Each row comes from the steps of one path. Every step used is in the known rows, and no mark comes twice. Write the path behind each row, first mark first.
In the rows, zero is written as 128.
Known rows
papu > rumak > puran > bovolep: [154 157 138 154 147 104 139 132 173 133 101  91 116 158  88 161 133  93
 122 162]
bovolep > puran > zovo > papu > rumak: [186  91 173 120 143 129 119  59 112 128  82 133 158 141 130 118 192 138
 163 135]
bovolep > papu > rumak > puran > zovo: [135  97 129 111 127 144 128 137 120  94 129 106 120 115 177  70 117 115
 164 183]
bovolep > papu > rumak > puran > zovo > lunosi: [ 96  94  93 153 164 162 138 140 102  90 152 129 146  92 130  82  73 179
 168 167]
lunosi > zovo > papu > rumak > puran: [115 110 150 150 151 139 144 113 150 143  65 163 162 146  81 102 158 108
 135 135]
zovo > papu > rumak > puran: [135 127 144 143 139 158 159 109 175 137  80 158 176 153  82 107 159 120
 123 156]
papu > rumak > puran > zovo > bovolep: [ 94 154 118 116 112 160 143 156 137 111 158 141 190  97 149  89 128  98
 151 212]
puran > zovo: [158 115 149 123 113 108  98 152  72 128 184  94 109  82 173  74 119 115
 125 149]
lunosi > zovo > papu > rumak > puran > bovolep: [134 111 151 172 166 124 124 120 159 161  82 124 112 160  75 167 149  70
 133 121]
lunosi > puran: [160 179 118 143 100 122 108 129 103 125 142 140 101 141 136 143 131 144
  55 134]
bovolep > puran: [150 180 175 140  89  95 122 122 105 138 110 103 129 111 145 130 143 122
 116  78]
bovolep > puran > rumak: [139 145 173 124  96  65 169  83 128 104  90  69 144 125 151 133 135 144
 169  60]
zovo > bovolep > papu > rumak > puran: [ 92 145  91  91 118 160 159 146 187 107 103 150 153 150 128 121 120 129
 138 171]
zovo > lunosi > puran > bovolep > papu: [119 115  68 131 138 160 103 148 134 129 156 133  37 152 143 203  77 146
  95  81]
puran > bovolep: [160 149 137 143 132  87 108 150 135 157 162  86  77 137 104 174 121 101
  92 106]
papu > rumak > puran > zovo > lunosi: [108 117 116 178 166 144 139 132  92  93 155 122 173  82 107  73  90 176
 159 188]
papu > rumak > puran: [136 161 133 132 126 112 155 126 160 111  93 123 162 145  96  95 139 135
 123 180]
zovo > papu: [143 103 147 134 126 163 118 123 138 187 145 171 130 130  95 132 156 120
  83  75]
puran > zovo > papu: [152  71 159 141 132 174 107 121 103 173 159 151 126 105 138  99 152 100
 116 105]
zovo > lunosi: [104 142 101 159 153 117 127 152  98 130 185 137 146  88  79 115  82 201
 103 114]

Which path is each row?
[156  88 187 156 114 176 110 105  98 168 127 144 137 101 154 109 167  89
 137  82] => bovolep > puran > zovo > papu
[136 163 137 171 129 124 134 166 164 155 137  93 101 134  97 158 109  70
  98 131] => rumak > puran > bovolep
[150 122 152 136 128 123 130 130 107  98 129  98 149 110 155  58 129 112
 154 205] => papu > rumak > puran > zovo
[103 163 157 113  87  94 179  98 145 106 103  94 174 119 152 144 131 132
 174  77] => zovo > bovolep > puran > rumak
[163 105 100  66 148  89 113 106 153 110 112 103  73 182 130 176 135 157
 139 125] => puran > bovolep > papu > rumak
[156 131 144 164 156 142 141 117 182 155  94 119 126 167  74 173 150  87
 121 141] => zovo > papu > rumak > puran > bovolep
[187  90 146 120 145 141 111  63 110 121  99 152 141 155 123 123 184 147
 132 163] => lunosi > puran > zovo > papu > rumak
[110 116  94 114 123 158 126 173 174 142 139 113  49 147 148 170  85  92
 111  85] => rumak > puran > bovolep > papu
[ 95 105  83  44 138  98 112 124 134 113 113 152 115 152 141 146 134 159
 154 124] => lunosi > zovo > bovolep > papu > rumak
[108 200 152 126  81 129 133 141 126 143 127 133 169 102 148 146 143 107
 123 102] => zovo > bovolep > puran
[ 59 154 114 113 118 101 108 180 103 161 166 163 145  95 123 126 121 101
 112 107] => lunosi > zovo > bovolep
[119 137 106 157 130 104 166  89 114  84 126 112 138 133 115 140  95 198
 130 104] => zovo > lunosi > puran > rumak
[109  73 156 146 145 132  97 129  98 197 123 177 113 119  95 125 155  99
 102  42] => lunosi > zovo > papu
[123 103  88  40 128 124 119 119 138  94 137 136 124 145 169 127 132 161
 160 165] => puran > zovo > bovolep > papu > rumak
[149 111  77 103 164 119 116  96 141  94 108 127  80 181 115 192 116 189
 131 137] => zovo > lunosi > puran > bovolep > papu > rumak
[144 145 128 129 105  92 158  88 124  95 116  98 119 150 140 140 120 161
 117 103] => lunosi > puran > rumak
[101 149 116 106 101 145 117 174 108 136 205 136 159  82 167 101 118 102
 126 170] => puran > zovo > bovolep
[ 48 107  75  64 111 138 105 185 127 147 163 170  83 118 168 142  94 116
 124  69] => lunosi > zovo > bovolep > papu
[ 71 128  97  98 131 138 145 150 162 113  88 157 140 144 126 115 118 115
 151 146] => lunosi > zovo > bovolep > papu > rumak > puran
[160 135 184 143  96 111 106 130  63 122 142  84 122  79 192  88 135 101
 149 123] => bovolep > puran > zovo
[125 169  94 181 131 144 115 130  89 115 157 158 126 120 102 145  96 189
  69 133] => zovo > lunosi > puran
